The symbols move the items like this.
π: z211->z621, z623->z425, z404->z158, z686->z482, z554->z125, z473->z731, z944->z269, z169->z769, z765->z710, z851->z307, z422->z686, z40->z843, z961->z635, z735->z441, z127->z412, z648->z310, z425->z79, z594->z944, z307->z422, z760->z488, z604->z765, z978->z903, z796->z648, z454->z404, z769->z623, z269->z735, z441->z494, z430->z454, z843->z320, z412->z40, z621->z851, z236->z169, z635->z939, z310->z961, z939->z473, z294->z396, z200->z127, z710->z211, z488->z594, z158->z604, z320->z239, z295->z978, z125->z294, z239->z236, z396->z200, z731->z430, z494->z554, z482->z295, z903->z796, z79->z760
χ: z211->z623, z623->z211, z404->z594, z686->z320, z554->z635, z473->z441, z944->z454, z169->z851, z765->z79, z851->z169, z422->z239, z40->z295, z961->z125, z735->z731, z127->z903, z648->z396, z425->z710, z594->z404, z307->z236, z760->z604, z604->z760, z978->z412, z796->z200, z454->z944, z769->z621, z269->z430, z441->z473, z430->z269, z843->z482, z412->z978, z621->z769, z236->z307, z635->z554, z310->z294, z939->z494, z294->z310, z200->z796, z710->z425, z488->z158, z158->z488, z320->z686, z295->z40, z125->z961, z239->z422, z396->z648, z731->z735, z494->z939, z482->z843, z903->z127, z79->z765

In the rows, 45 stands for zero.

The rows follow the links: the fewer symbols apart two items are, the more alike their rows tend to be.

Each row is also shifted at random along 6 hidden directions that mean nothing.

Known rows, each with its item:
[36,50,55,41,48,27,41,32,47,60,33,46,43,55,50,45,62,29,60,36,33,42,42,40,39,43,49,47,28,53,53,51,48,42,42,45,49]: z765
[28,38,50,36,49,45,47,41,38,45,62,45,44,49,55,36,43,23,36,42,50,36,46,45,25,45,65,25,58,30,38,45,58,52,55,60,64]: z851
[10,40,39,44,36,34,43,48,39,48,26,36,40,45,50,57,46,42,60,36,39,46,51,42,58,54,40,59,39,44,46,47,43,40,39,45,47]: z200
[61,44,38,52,48,64,41,42,55,45,45,49,41,52,37,43,48,51,43,47,39,34,51,47,57,59,44,29,34,46,57,45,44,53,46,46,47]: z604
[80,50,48,46,37,28,39,49,41,63,39,45,53,43,45,42,55,15,64,32,40,48,49,36,48,46,49,59,49,61,54,47,54,35,41,30,40]: z295
[52,46,42,43,40,42,50,47,37,39,33,41,43,43,57,57,42,54,47,46,45,52,41,55,47,41,37,51,42,48,48,46,38,41,48,47,44]: z731
[51,50,62,48,41,20,34,41,40,63,40,41,61,39,46,47,66,47,54,35,49,59,44,31,35,22,35,68,50,53,39,61,52,39,50,38,47]: z903
[44,50,46,49,37,48,41,51,46,48,52,52,49,45,43,36,35,25,54,46,53,42,44,48,49,55,53,45,57,61,49,41,50,39,47,29,34]: z482
[42,52,43,47,52,46,56,50,50,32,40,50,44,39,39,54,33,64,45,57,51,52,34,55,53,40,40,55,39,53,47,34,36,48,37,38,28]: z635
[46,46,43,55,46,55,53,53,48,57,52,47,63,39,40,31,59,39,35,36,36,53,58,38,44,44,41,48,51,42,46,39,53,47,46,43,48]: z594
[43,49,34,55,56,57,56,58,50,44,54,46,58,31,27,41,47,43,33,38,39,47,56,44,52,47,51,42,48,43,59,33,53,56,41,42,41]: z648
[21,50,41,43,53,60,49,53,54,45,53,51,42,52,43,42,38,38,50,43,35,36,52,54,48,56,69,36,38,43,54,35,43,49,29,40,37]: z236
[27,41,45,46,36,44,47,42,36,31,41,41,44,41,50,53,32,54,44,56,65,45,29,54,47,40,31,44,54,51,42,49,40,45,59,48,46]: z294
[32,54,46,40,53,17,63,44,43,46,38,48,43,37,42,51,45,24,54,41,36,56,35,45,46,42,53,61,35,64,60,38,46,44,40,36,34]: z961
[36,53,43,44,54,49,41,42,54,43,47,52,38,52,38,47,41,38,49,49,46,33,43,52,48,55,59,30,36,54,61,44,44,50,41,38,37]: z320
[48,50,46,46,40,56,43,52,49,47,56,56,47,50,49,35,35,39,46,51,47,44,46,55,46,53,54,41,53,54,44,39,43,39,43,35,32]: z425
[49,37,30,55,43,78,42,45,43,40,55,41,48,45,48,42,44,53,23,43,43,36,57,53,50,57,37,16,53,30,57,45,45,58,61,59,59]: z404
[45,49,36,54,45,57,39,48,51,48,35,47,46,47,34,51,45,45,56,42,40,35,51,51,62,58,47,39,36,55,65,42,42,47,36,37,39]: z412
[6,34,41,34,53,47,50,46,56,36,51,49,23,56,42,41,35,44,48,51,39,38,51,39,49,63,61,45,40,29,27,37,43,46,34,55,46]: z621
[74,48,39,56,41,67,47,59,46,61,56,51,69,43,45,26,54,28,40,32,33,48,61,48,44,49,51,38,56,48,57,37,54,47,44,38,47]: z760

In each set, the symbols that take the first to the second take the third to the fourth. Give the fourth.
Answers are names.
[65,44,52,39,43,51,38,42,53,32,59,57,24,55,48,42,22,65,43,68,62,43,38,52,46,53,43,42,49,50,26,51,34,38,53,39,29]
: [49,40,44,42,53,30,60,38,43,40,49,45,40,37,40,42,48,33,37,46,44,53,43,34,43,43,41,51,46,45,43,42,51,52,55,52,54]
:: [69,36,48,44,38,50,33,47,41,43,60,44,44,47,50,39,40,44,37,48,58,42,49,40,39,45,46,39,63,35,33,54,52,45,60,50,53]
: z961

[17,43,56,44,37,35,32,33,33,46,42,35,50,44,57,58,53,48,42,42,59,44,38,44,35,32,34,37,52,43,46,65,47,48,65,55,62]
: [108,53,37,56,51,46,46,49,61,43,42,52,42,38,17,48,41,50,51,51,42,49,48,37,68,59,39,58,34,63,58,38,43,46,34,28,25]
:: [41,50,58,36,44,37,40,34,39,42,62,57,34,53,58,39,33,29,41,57,61,39,31,54,26,42,56,27,55,56,44,53,47,42,63,43,43]
: z851

[33,39,57,39,35,19,31,32,33,44,27,34,35,46,58,64,51,65,56,47,58,50,36,38,44,33,25,61,44,42,30,69,39,36,56,52,55]
: [20,42,49,41,45,56,44,48,52,33,61,52,35,53,45,37,25,53,47,64,61,36,41,50,43,53,53,39,53,40,25,42,43,42,43,44,39]
:: [22,40,49,40,37,43,43,50,43,52,54,45,40,49,56,38,46,47,44,46,44,53,53,39,42,48,45,57,52,38,26,47,45,35,49,44,47]
: z473

[43,43,42,51,39,48,35,46,38,51,32,37,53,43,49,55,55,47,50,34,40,42,53,45,50,44,41,42,44,42,56,52,47,46,45,48,54]
: [43,50,42,56,53,59,56,51,58,41,48,54,54,39,28,35,43,57,43,57,46,50,42,46,54,46,35,51,43,56,45,34,43,49,39,36,34]
:: [30,49,33,53,39,60,50,51,43,49,34,47,50,45,49,47,43,34,50,40,34,43,49,57,57,58,43,39,40,56,64,37,42,46,44,39,42]
: z796

[24,53,54,44,39,46,45,50,40,53,56,57,53,51,57,32,38,22,50,49,49,46,40,58,34,43,56,38,56,62,47,41,50,37,50,32,34]
: [48,48,51,49,37,34,37,49,47,57,41,46,56,42,40,42,55,42,58,40,44,55,48,34,49,41,41,65,48,57,41,50,48,36,39,32,37]
:: [35,52,42,48,53,66,44,54,55,49,46,48,53,52,39,45,47,51,50,41,35,34,56,56,45,50,62,34,37,42,56,37,45,50,25,40,36]
: z961

[20,46,41,40,48,37,63,50,37,42,44,38,48,37,51,51,40,38,39,40,40,52,44,52,42,41,49,51,47,44,52,35,43,49,43,49,47]
: [51,41,43,49,51,52,63,55,45,47,42,39,61,37,40,44,54,53,40,37,38,54,50,39,43,36,42,55,46,34,41,35,49,53,37,54,52]
:: [71,51,49,49,54,41,54,43,35,53,54,38,70,31,46,46,64,33,27,29,45,52,47,44,25,20,47,35,56,40,61,49,58,60,57,55,61]
: z125

[30,35,40,40,55,35,61,39,46,31,55,45,31,37,38,41,40,39,28,52,46,52,43,32,47,51,42,45,47,35,38,38,50,53,57,58,55]
: [63,48,45,52,35,51,45,53,39,55,20,39,60,45,58,56,57,67,57,36,37,54,49,56,52,35,33,60,37,46,49,48,36,39,32,43,42]
:: [41,48,58,49,51,61,37,44,56,46,43,49,54,58,44,41,51,75,53,55,54,36,39,52,36,33,43,41,39,39,33,49,41,46,34,45,42]
: z425

[69,55,48,55,36,44,39,46,34,60,28,39,71,42,50,52,57,28,59,31,47,40,39,55,44,36,41,39,45,65,72,50,49,46,47,36,47]
: [70,46,40,48,54,63,44,40,56,44,49,50,42,54,37,40,46,41,44,47,38,32,49,48,49,59,53,25,34,43,56,41,45,55,41,49,48]
:: [44,31,19,40,49,54,45,38,52,31,52,45,5,49,36,44,34,30,32,47,30,35,61,36,72,90,46,26,35,34,54,37,44,51,54,57,53]
: z40

[26,47,42,55,51,52,52,49,53,47,49,52,52,42,34,35,48,52,41,53,45,54,45,41,51,44,36,55,45,52,39,39,46,45,43,39,39]
: [47,42,41,43,49,33,61,47,46,35,37,42,38,39,40,49,40,48,49,51,44,54,39,39,54,46,41,62,39,46,38,37,42,44,38,47,44]
:: [52,47,46,58,42,65,45,51,43,54,63,53,69,42,44,27,53,35,28,42,48,47,52,49,35,42,44,30,63,46,53,43,55,52,59,42,51]
: z735

[28,47,44,49,41,48,35,41,43,50,39,42,51,46,47,51,52,41,46,37,46,39,48,47,44,42,44,33,44,45,59,52,49,49,50,49,54]
: [100,50,39,50,52,56,34,38,55,41,45,50,35,51,31,53,43,47,45,49,47,29,48,47,55,59,48,26,34,51,65,48,44,54,46,44,40]
:: [74,53,42,52,40,66,44,60,53,51,46,53,61,49,41,36,38,36,59,44,47,36,49,57,50,50,60,43,52,54,50,34,47,43,30,29,32]
: z482

[31,50,59,46,49,55,41,40,46,48,52,50,61,54,51,37,50,46,47,49,53,35,38,54,23,31,55,31,49,41,40,47,50,52,41,49,50]
: [100,47,44,56,40,58,49,47,43,34,38,43,59,38,41,52,35,66,46,56,63,44,33,57,50,35,30,40,50,54,50,44,41,50,51,43,40]
:: [56,56,46,48,41,37,57,51,35,54,29,43,64,38,55,53,50,31,57,32,36,52,40,62,42,32,47,53,40,64,66,36,44,42,36,37,39]
: z236

[33,51,50,37,51,42,42,38,54,35,50,57,26,58,41,48,29,56,51,63,55,37,34,53,47,51,55,41,36,52,41,46,37,41,39,39,29]
: [78,53,47,46,50,67,40,50,52,44,54,53,52,53,45,41,39,57,45,51,48,36,46,62,41,44,58,31,46,46,49,41,43,48,35,41,37]
:: [49,45,49,46,48,40,30,29,47,40,45,47,32,49,43,56,46,52,44,52,53,38,39,44,46,48,41,33,40,49,53,58,42,49,56,47,48]
: z843

[78,46,52,51,36,49,34,54,44,54,45,44,58,46,46,42,49,50,54,42,51,49,50,42,45,39,44,58,55,47,37,51,47,37,41,35,42]
: [19,41,38,45,37,45,46,45,45,26,35,45,27,43,40,58,24,60,53,62,59,44,35,48,65,59,32,53,44,55,41,44,35,38,49,42,34]
:: [56,44,51,41,45,29,58,38,31,35,44,39,47,35,52,51,41,31,40,45,55,49,29,46,37,34,39,43,55,50,50,46,49,49,62,53,56]
: z903

[34,41,43,42,51,48,41,35,51,44,48,44,34,55,43,42,51,45,38,47,40,39,50,38,47,57,49,34,36,33,45,48,45,53,50,58,56]
: [34,48,53,50,41,43,44,44,43,57,54,51,54,45,49,32,54,39,41,46,46,54,46,40,38,37,37,51,53,53,40,49,50,40,55,38,45]
:: [14,58,48,47,46,38,61,55,39,53,29,44,63,38,53,51,47,42,59,39,37,56,38,60,41,29,49,65,39,59,52,37,40,39,28,37,36]
: z125

[42,49,50,45,36,34,44,28,31,45,45,46,38,46,63,49,45,25,38,48,54,43,30,52,38,44,36,29,48,62,60,56,47,45,73,48,55]
: [69,49,43,49,42,52,54,50,36,41,41,41,59,40,53,54,43,52,39,42,47,49,41,61,41,32,40,39,50,47,56,44,43,50,49,48,47]
:: [51,39,29,49,44,52,49,57,46,51,58,44,48,35,35,37,47,13,38,28,32,47,68,33,59,66,58,43,56,40,55,35,59,47,46,43,50]
: z686

[39,48,43,38,43,45,47,51,47,47,57,54,36,51,50,37,34,28,49,47,39,41,50,52,46,59,62,41,48,50,45,36,47,39,41,39,35]
: [49,56,52,54,42,45,45,46,47,57,51,58,59,45,44,29,49,28,48,49,47,50,41,47,40,40,41,46,50,71,53,45,50,39,52,26,35]
:: [10,44,53,39,46,50,48,47,39,51,57,45,58,51,57,33,49,28,44,40,46,37,48,49,25,37,65,33,57,33,37,43,55,49,45,52,58]
: z482

[51,50,48,38,52,38,40,41,53,47,42,49,39,54,44,49,47,40,54,42,40,38,44,47,45,47,60,43,31,49,51,47,43,46,34,43,40]
: [23,51,54,40,50,32,34,36,54,46,32,48,32,56,42,56,48,62,62,54,47,43,38,43,51,44,43,55,27,52,42,57,36,38,32,39,34]
:: [99,50,41,50,53,34,46,40,57,33,42,51,29,38,22,54,40,60,47,59,51,51,38,34,63,50,36,58,34,59,49,48,39,46,43,37,28]
: z903

[35,51,51,46,54,67,39,43,48,43,62,47,56,50,48,43,46,57,33,49,54,32,47,56,29,38,56,18,51,35,50,49,48,59,49,52,50]
: [30,43,49,42,54,56,43,44,49,47,52,46,50,55,47,39,52,50,40,44,43,36,48,45,34,42,54,30,44,29,39,44,48,53,41,55,56]
:: [22,50,41,48,40,38,38,45,43,51,27,43,48,45,43,54,48,36,65,39,42,41,44,48,57,51,44,51,35,61,61,46,43,40,38,34,39]
: z686

[45,48,56,46,51,59,42,43,47,55,48,44,67,54,50,38,60,49,45,41,46,34,46,49,26,28,53,31,45,36,47,48,51,55,39,50,58]
: [53,30,31,45,42,51,40,56,49,43,56,39,35,42,37,42,41,51,40,39,43,49,70,28,60,65,45,54,56,22,29,45,48,43,47,50,49]
:: [29,50,62,36,39,27,39,42,39,55,49,51,45,53,66,43,47,36,55,46,50,50,36,51,27,32,52,53,50,54,34,54,45,33,48,40,42]
: z269

